Below is a small trained network, with its code and all its weights. Each question gives an input and a target symbol and asks what happens when units are switched off, that is, made to give their printed mean instead of their output.

import numpy as np


def w(rows, s, z=0):
    codes = np.array(rows[::2]) - 128.0
    scale = np.full(codes.shape[1], s)
    scale[-1] = z or s
    return codes * scale


def f(y):
    return np.maximum(y, 0)


def softmax(a):
    e = np.exp(a - a.max(-1, keepdims=True))
    return e / e.sum(-1, keepdims=True)


def log_softmax(a):
    a = a - a.max(-1, keepdims=True)
    return a - np.log(np.exp(a).sum(-1, keepdims=True))


def net(x, mask):
    ids = ['αβζηλξπτφ'.index(c) for c in x.split()]
    T = len(ids)
    res = E[ids] + P[:T]
    u = 0
    for l in range(2):
        r = res
        for j in range(2):
            rows = slice(4 * j, 4 * j + 4)
            q, k, v = (r @ M[l][rows].T for M in (Q, K, V))
            z = softmax(np.where(np.tri(T) > 0, q @ k.T / 4**0.5, -1e9)) @ v
            o = O[l][rows]
            res = res + np.where(mask[u + j], z, o[:, -1]) @ o[:, :-1]
        u += 2
        y = f(res @ A[l][:, :-1].T + A[l][:, -1])
        res = res + np.where(mask[u : u + 4], y, B[l][:, -1]) @ B[l][:, :-1]
        u += 4
    return log_softmax(res[-1] @ U[:, :-1].T + U[:, -1])


Q, K, V, O, A, B = {}, {}, {}, {}, {}, {}
E = w([
[168,77,148,195,76,82,70,155,179],'α',
[91,159,95,116,168,91,135,75,60],'β',
[137,163,65,158,142,166,137,52,130],'ζ',
[123,113,44,161,151,54,153,116,98],'η',
[106,36,127,112,108,118,25,99,242],'λ',
[178,58,120,231,2,186,182,72,68],'ξ',
[163,131,156,45,157,64,222,51,111],'π',
[161,56,229,92,141,44,82,24,88],'τ',
[189,196,151,135,84,48,152,8,208],'φ',
],0.014)
P = w([
[99,95,92,83,37,136,83,182,77],'0',
[87,138,142,91,127,177,138,173,108],'1',
[166,163,130,146,125,154,135,221,86],'2',
[104,91,74,126,52,92,112,127,83],'3',
[102,129,138,106,161,158,139,143,141],'4',
[179,151,126,167,160,132,138,189,114],'5',
[116,91,73,148,85,70,114,90,109],'6',
[116,124,147,121,190,136,138,112,165],'7',
[187,147,134,179,188,107,143,164,144],'8',
[122,83,82,170,115,42,120,64,140],'9',
[131,117,152,133,225,114,139,84,190],'10',
[203,141,141,199,223,83,144,138,165],'11',
[129,87,92,189,143,13,127,32,165],'12',
[142,118,154,138,248,104,138,66,209],'13',
],0.017)
Q[0] = w([
[122,138,84,136,133,159,148,145,131],'L0H1',
[109,160,160,162,78,162,136,97,123],'L0H1',
[149,28,86,128,152,43,135,71,123],'L0H1',
[138,91,113,159,130,71,181,3,121],'L0H1',
[128,178,137,113,148,90,130,119,150],'L0H2',
[136,74,134,141,189,31,87,104,170],'L0H2',
[106,196,180,151,127,157,73,113,135],'L0H2',
[203,88,137,215,69,69,155,96,87],'L0H2',
],0.042)
K[0] = w([
[140,104,135,118,135,102,98,133,102],'L0H1',
[158,96,206,142,136,124,106,103,147],'L0H1',
[129,192,96,57,123,173,219,108,134],'L0H1',
[163,197,158,58,124,122,202,107,204],'L0H1',
[87,116,119,124,111,129,88,143,94],'L0H2',
[134,134,175,64,210,165,109,48,199],'L0H2',
[145,112,95,109,64,158,90,103,88],'L0H2',
[154,193,254,115,102,106,200,60,93],'L0H2',
],0.041)
V[0] = w([
[101,137,111,125,128,123,140,125,143],'L0H1',
[99,168,131,127,105,146,121,111,104],'L0H1',
[122,133,180,154,129,94,105,167,133],'L0H1',
[162,70,119,118,134,123,112,130,137],'L0H1',
[64,82,158,179,130,4,189,220,157],'L0H2',
[114,157,117,131,149,136,118,116,100],'L0H2',
[159,107,155,110,153,120,149,182,144],'L0H2',
[63,166,155,164,150,107,151,142,62],'L0H2',
],0.0036)
O[0] = w([
[100,170,191,101,124,93,166,139,130,132],'L0H1',
[124,130,160,143,153,150,103,122,104,121],'L0H1',
[150,137,194,133,113,115,178,159,115,42],'L0H1',
[178,62,88,152,114,130,154,165,179,113],'L0H1',
[165,64,145,7,93,51,151,221,213,134],'L0H2',
[99,170,161,115,167,125,121,128,90,70],'L0H2',
[133,116,124,74,101,69,173,163,177,175],'L0H2',
[87,214,212,98,159,97,131,162,114,2],'L0H2',
],0.0018,0.00092)
A[0] = w([
[103,249,60,169,173,160,155,171,177,4],'L0N1',
[74,127,111,60,192,212,138,81,131,73],'L0N2',
[32,166,131,93,158,135,54,104,136,28],'L0N3',
[100,170,113,103,178,143,203,116,100,56],'L0N4',
],0.015,0.0027)
B[0] = w([
[71,115,135,7,122,42,213,214,206,219],'L0N1',
[254,114,136,198,84,47,34,199,114,245],'L0N2',
[134,232,94,158,178,190,191,115,100,223],'L0N3',
[209,26,41,97,80,226,69,29,158,254],'L0N4',
],0.0091,0.0038)
Q[1] = w([
[142,117,143,117,168,175,173,161,127],'L1H1',
[142,115,179,142,185,195,132,151,104],'L1H1',
[162,117,82,175,138,105,114,145,121],'L1H1',
[167,148,164,99,147,142,145,139,106],'L1H1',
[91,3,147,66,66,49,97,50,89],'L1H2',
[135,226,157,99,104,132,179,171,140],'L1H2',
[200,135,94,114,125,105,171,160,182],'L1H2',
[97,107,161,149,124,139,134,90,134],'L1H2',
],0.043)
K[1] = w([
[106,122,122,103,107,160,128,161,95],'L1H1',
[111,118,130,143,61,171,132,160,106],'L1H1',
[136,110,107,162,180,132,138,127,153],'L1H1',
[131,164,104,121,96,139,124,155,102],'L1H1',
[160,79,178,212,193,89,168,2,113],'L1H2',
[119,131,110,77,86,86,117,151,60],'L1H2',
[105,91,69,94,171,103,128,188,142],'L1H2',
[114,125,170,151,125,139,113,129,111],'L1H2',
],0.045)
V[1] = w([
[114,24,59,117,234,174,133,160,68],'L1H1',
[130,106,187,117,151,1,111,169,22],'L1H1',
[60,131,79,194,142,119,92,222,124],'L1H1',
[140,112,31,145,131,59,175,136,117],'L1H1',
[119,167,139,114,134,120,52,131,143],'L1H2',
[193,83,175,198,137,205,254,105,138],'L1H2',
[105,72,131,144,91,114,134,108,172],'L1H2',
[135,82,127,110,103,149,125,153,136],'L1H2',
],0.0099)
O[1] = w([
[48,153,124,144,152,113,198,151,101,113],'L1H1',
[148,11,149,159,131,97,137,150,90,131],'L1H1',
[122,144,228,169,2,119,138,116,138,19],'L1H1',
[106,176,106,123,46,175,150,218,63,253],'L1H1',
[132,106,118,157,165,87,116,124,140,96],'L1H2',
[126,103,196,84,7,191,116,160,71,124],'L1H2',
[96,143,85,117,84,162,120,161,131,194],'L1H2',
[145,123,104,130,126,127,128,116,174,164],'L1H2',
],0.0089,0.0077)
A[1] = w([
[7,93,233,116,177,160,127,237,229,139],'L1N1',
[113,128,231,188,195,213,86,245,218,104],'L1N2',
[15,98,112,142,83,58,110,58,108,77],'L1N3',
[144,121,93,111,116,159,44,86,131,9],'L1N4',
],0.017,0.012)
B[1] = w([
[165,104,176,166,120,89,78,1,157,175],'L1N1',
[93,54,144,156,148,167,188,203,110,189],'L1N2',
[148,94,198,157,157,158,157,121,183,206],'L1N3',
[110,116,188,176,87,79,171,108,134,253],'L1N4',
],0.014,0.011)
U = w([
[216,126,135,80,83,119,75,212,186,115],'α',
[141,203,254,92,186,91,103,163,20,245],'β',
[213,187,86,233,123,195,113,93,58,123],'ζ',
[125,161,183,136,133,114,220,194,115,69],'η',
[130,183,166,83,129,167,168,72,209,114],'λ',
[155,122,172,55,78,195,162,122,124,132],'ξ',
[17,90,95,28,118,96,140,138,101,219],'π',
[131,56,127,111,145,173,87,83,105,127],'τ',
[125,104,117,127,61,17,179,122,64,29],'φ',
],0.0069,0.011)

Each question gives the input, a string of symbols that net reads in full, and the target symbol t.
The units are the heads (4 rows each of Q, K, V and O) and the neurons (one row each of A and B). Each row of codes is followed by its name. A weight is (code - 128) times the scale printed after its matrix; where a second scale follows, it is the last column's (O, A, B and U).
mask holds one flag per unit, layer by layer, with each layer's heads first. A switched-off unit (its flag False) gives its mean, the last column of its rows in O or B, instead of its output. The means were averaged over made-up inputs and are rounded, as every weight is.
A unit's drop is (log p(t) with every unit on - log p(t) with that unit switched off) / (log p(t) with every unit on - log p(t) with every unit switched off).
The circuit of an input: a set's keep is (log p(t) with only the set's units on - log p(t) with every unit switched off) / (log p(t) with every unit on - log p(t) with every unit switched off). Starting from all 12 units, units are removed one at a time, each time the one whose removal leaves the highest keep (on an exact tie, the one counted first), for as long as the keep stays at least 0.8.
circuit, biggest first: the units of the circuit, biggest drop first
top k neurons: the k neurons with the biggest drops, biggest first
top k neurons in layer l: the k neurons of layer l with the biggest drops, biggest first
input φ β τ λ π, target φ: circuit, biggest first => L1N4, L0N2, L0N4
input α π λ φ π τ φ λ ζ, target λ: top 2 neurons in layer 0 => L0N1, L0N2
input τ η λ ξ τ τ η π η τ π α ξ, target π: circuit, biggest first => L1H1, L0N4
input ξ φ ξ ζ, target φ: top 2 neurons in layer 1 => L1N4, L1N3
input π β η τ λ β α, target λ: circuit, biggest first => L1H1, L1N3
input π ζ φ ξ ξ π λ, target π: top neuron => L0N4
input ζ τ λ π τ ξ τ β λ λ, target λ: circuit, biggest first => L1N3, L1H1, L0N2
input π π τ ξ π β η ζ ξ β λ, target η: circuit, biggest first => L1N2, L0N4
input β α η τ π ζ η ξ η, target φ: circuit, biggest first => L1H1, L0N1, L1N1
input τ ξ η η, target ξ: top 2 neurons => L1N3, L1N4
input η β τ τ α λ η ζ η α λ α η, target λ: circuit, biggest first => L1N3, L1H1
input η τ π ξ ξ τ α ζ φ β π τ ζ, target τ: circuit, biggest first => L1H1, L1N3
input π π λ η π π, target ξ: circuit, biggest first => L0N4, L1H2
input τ η β λ, target λ: circuit, biggest first => L1H1, L1N3, L1H2
input ξ λ λ ζ τ λ ζ η λ β, target λ: circuit, biggest first => L1N3, L1H1
input π φ τ λ, target φ: circuit, biggest first => L1N4, L1H1
input φ π π β β π η β ξ λ φ λ α ζ, target α: top 2 neurons => L0N2, L0N1
input τ ξ ξ α, target ξ: circuit, biggest first => L1H2
input ζ λ α η, target λ: circuit, biggest first => L1H1, L1N3
input ζ λ ζ π τ ξ τ η π, target ξ: top 3 neurons => L0N4, L0N3, L0N2
input φ φ ξ ζ ξ λ π φ α ζ α π α β, target ζ: top 2 neurons => L0N3, L0N2
input β φ λ τ η τ λ λ τ τ β, target ζ: top 2 neurons in layer 0 => L0N2, L0N3
input ζ ζ π η ξ φ π π, target φ: top 2 neurons => L1N4, L0N4
input α τ α λ τ λ ξ β φ τ π λ π, target π: top 2 neurons in layer 0 => L0N4, L0N2
input φ τ λ τ λ η τ ξ π ξ τ λ, target τ: top 3 neurons in layer 0 => L0N4, L0N3, L0N2
input η η α β, target η: top 2 neurons in layer 1 => L1N3, L1N1
input λ λ τ λ η φ η π β τ η λ, target τ: top 3 neurons => L1N1, L1N2, L0N4
input λ ξ φ β τ β, target π: top 2 neurons in layer 0 => L0N4, L0N1
